Below is a small trained network, with its code and all its weights. Each question gives an input and a class and asks what happens when units are switched off, that is, made to give their printed mean instead of their output.

import numpy as np


def w(rows, s, z=0):
    codes = np.array(rows[::2]) - 128.0
    scale = np.full(codes.shape[1], s)
    scale[-1] = z or s
    return codes * scale


def f(y):
    return y / 2 * (1 + np.tanh(0.7978845608 * (y + 0.044715 * y**3)))


def log_softmax(a):
    a = a - a.max(-1, keepdims=True)
    return a - np.log(np.exp(a).sum(-1, keepdims=True))


def net(x, mask):
    res = np.array(x, float).reshape(1, 8) / 4 @ E
    y = f(res @ A[0][:, :-1].T + A[0][:, -1])
    res = res + np.where(mask, y, B[0][:, -1]) @ B[0][:, :-1]
    return log_softmax(res[-1] @ U[:, :-1].T + U[:, -1])


A, B = {}, {}
E = w([
[102,170,87,93,191,36,89,120,203,101],'x0',
[227,146,173,76,180,91,115,219,95,130],'x1',
[116,159,131,239,106,119,20,143,72,103],'x2',
[198,133,138,160,101,139,142,105,188,2],'x3',
[110,138,124,134,126,130,145,155,108,110],'x4',
[120,131,124,122,124,131,131,139,116,118],'x5',
[143,213,93,167,168,228,141,129,139,152],'x6',
[130,124,130,122,127,133,120,121,133,129],'x7',
],0.0074)
A[0] = w([
[167,159,130,221,106,104,48,137,78,117,91],'N0',
[45,154,165,104,152,91,102,141,68,217,67],'N1',
[139,109,119,85,174,115,220,106,159,121,81],'N2',
[177,186,188,64,182,108,110,136,80,112,101],'N3',
[169,138,204,150,87,169,128,134,199,28,40],'N4',
[87,104,106,106,145,123,90,136,91,215,60],'N5',
[228,74,225,138,25,242,144,136,87,214,177],'N6',
[123,143,111,194,136,86,2,136,121,127,105],'N7',
[144,44,203,153,54,97,151,133,106,134,254],'N8',
[136,195,50,71,191,48,61,108,210,134,164],'N9',
[150,70,82,61,133,139,183,118,142,126,130],'N10',
[181,120,150,84,165,154,102,217,109,123,63],'N11',
[157,226,75,133,153,193,113,168,147,167,105],'N12',
[148,183,153,48,100,164,195,115,163,143,171],'N13',
[43,126,45,111,32,149,135,93,139,109,95],'N14',
[52,148,62,166,82,124,195,69,144,126,96],'N15',
[160,132,150,167,98,99,139,109,177,6,145],'N16',
[131,60,171,106,104,37,143,155,69,106,200],'N17',
[172,213,98,145,147,195,150,132,129,165,172],'N18',
[187,141,159,120,186,116,138,206,106,129,39],'N19',
[137,126,116,87,139,110,231,122,158,165,58],'N20',
[187,201,71,178,176,189,173,130,120,150,180],'N21',
],0.0064,0.0031)
B[0] = w([
[143,64,61,117,134,188,116,170,82,174,201],'N0',
[151,206,149,52,179,130,181,62,49,186,183],'N1',
[179,100,38,154,118,198,115,165,63,139,172],'N2',
[115,73,186,196,171,117,91,88,140,92,173],'N3',
[170,200,120,65,157,151,190,33,67,135,192],'N4',
[179,193,138,39,175,148,184,57,56,144,162],'N5',
[3,137,131,155,194,109,164,151,122,23,254],'N6',
[153,76,42,139,115,187,150,194,58,159,204],'N7',
[96,176,134,100,82,92,166,171,170,122,223],'N8',
[31,128,95,158,157,122,176,171,137,20,231],'N9',
[156,84,63,157,83,154,116,172,108,125,175],'N10',
[161,71,176,175,183,106,67,70,144,107,166],'N11',
[159,133,141,153,54,68,101,105,161,123,178],'N12',
[132,83,104,116,104,120,104,163,100,108,185],'N13',
[184,92,196,162,192,119,47,72,152,148,188],'N14',
[182,49,210,183,182,129,30,64,154,113,190],'N15',
[164,195,119,45,160,147,194,79,128,186,228],'N16',
[117,132,138,109,78,81,81,119,188,209,213],'N17',
[91,154,131,109,56,30,104,108,171,162,186],'N18',
[177,59,186,198,175,106,73,5,149,94,164],'N19',
[172,65,72,160,113,157,122,112,84,160,162],'N20',
[104,158,111,87,45,69,67,143,166,150,196],'N21',
],0.0066)
U = w([
[174,54,225,188,198,134,60,64,136,136,27],'0',
[178,229,134,57,164,148,203,63,64,161,32],'1',
[17,133,123,157,164,123,173,176,128,65,94],'2',
[187,49,44,143,77,195,116,198,76,169,26],'3',
[115,133,143,116,110,120,116,142,140,140,254],'4',
[116,133,146,110,111,130,119,146,144,144,244],'5',
[118,157,152,98,2,45,85,141,175,176,35],'6',
[127,141,156,140,136,136,149,160,147,160,223],'7',
],0.0087,0.0049)

Each question gives the input, the list of numbers given to net, and the class t.
The units are the neurons (one row each of A and B). Each row of codes is followed by its name. A weight is (code - 128) times the scale printed after its matrix; where a second scale follows, it is the last column's (A, B and U).
mask holds one flag per neuron, in row order. A switched-off neuron (its flag False) gives its mean, the last column of its row in B, instead of its output. The means were averaged over made-up inputs and are rounded, as every weight is.
A unit's drop is (log p(t) with every unit on - log p(t) with that unit switched off) / (log p(t) with every unit on - log p(t) with every unit switched off).
The circuit of an input: a set's keep is (log p(t) with only the set's units on - log p(t) with every unit switched off) / (log p(t) with every unit on - log p(t) with every unit switched off). Starting from the 12 units with the biggest drops (on a tie, the unit counted first), units are removed one at a time, each time the one whose removal leaves the highest keep (on an exact tie, the one counted first), for as long as the keep stays at least 0.8.
circuit, biggest first: the units of the circuit, biggest drop first
top k neurons: the k neurons with the biggest drops, biggest first
drop of u: that unit's drop, to one decimal
input [-1,1,2,1,6,3,-8,3], class 6: circuit, biggest first : N17; N8
input [7,-4,1,0,-2,0,1,3], class 2: circuit, biggest first : N9
input [-1,2,2,-6,-6,-1,-3,4], class 1: top 2 neurons : N1; N5
input [-7,7,-3,4,4,0,-5,-2], class 0: top 3 neurons : N19; N11; N9
input [0,-4,4,6,-3,-1,-4,-6], class 1: circuit, biggest first : N16; N4
input [3,7,8,-4,-4,1,8,-3], class 3: top 2 neurons : N7; N0
input [3,8,-8,8,3,-7,3,-2], class 0: top 3 neurons : N19; N3; N11
input [-3,3,-1,8,3,3,6,1], class 1: top 2 neurons : N4; N16
input [-4,7,2,-3,2,-4,8,-3], class 6: circuit, biggest first : N21; N18
input [-3,8,-8,-4,5,-1,-4,-8], class 0: circuit, biggest first : N19; N11
input [-1,7,-8,5,-4,-8,-4,-3], class 3: top 3 neurons : N2; N10; N20
input [-7,-2,-8,-4,-1,-4,-3,-5], class 3: top 3 neurons : N20; N10; N2
input [8,-2,-3,-8,-4,0,-5,6], class 1: top 3 neurons : N1; N5; N6
input [8,3,2,-8,-6,-7,3,0], class 1: circuit, biggest first : N1
input [3,7,-8,1,1,-3,5,-1], class 3: circuit, biggest first : N2; N20
input [1,-7,-1,-3,2,-5,-4,-2], class 0: circuit, biggest first : N15; N14
input [-4,6,5,-7,-6,-6,-6,0], class 1: top 3 neurons : N1; N5; N15
input [-1,8,3,1,5,7,-8,2], class 0: top 2 neurons : N19; N11
input [4,-7,5,5,-1,7,-7,-2], class 0: top 3 neurons : N14; N15; N21
input [-8,6,0,-6,-5,3,6,4], class 2: circuit, biggest first : N6
input [7,2,-8,-3,-8,-4,-3,-6], class 3: drop of N9 : -0.1
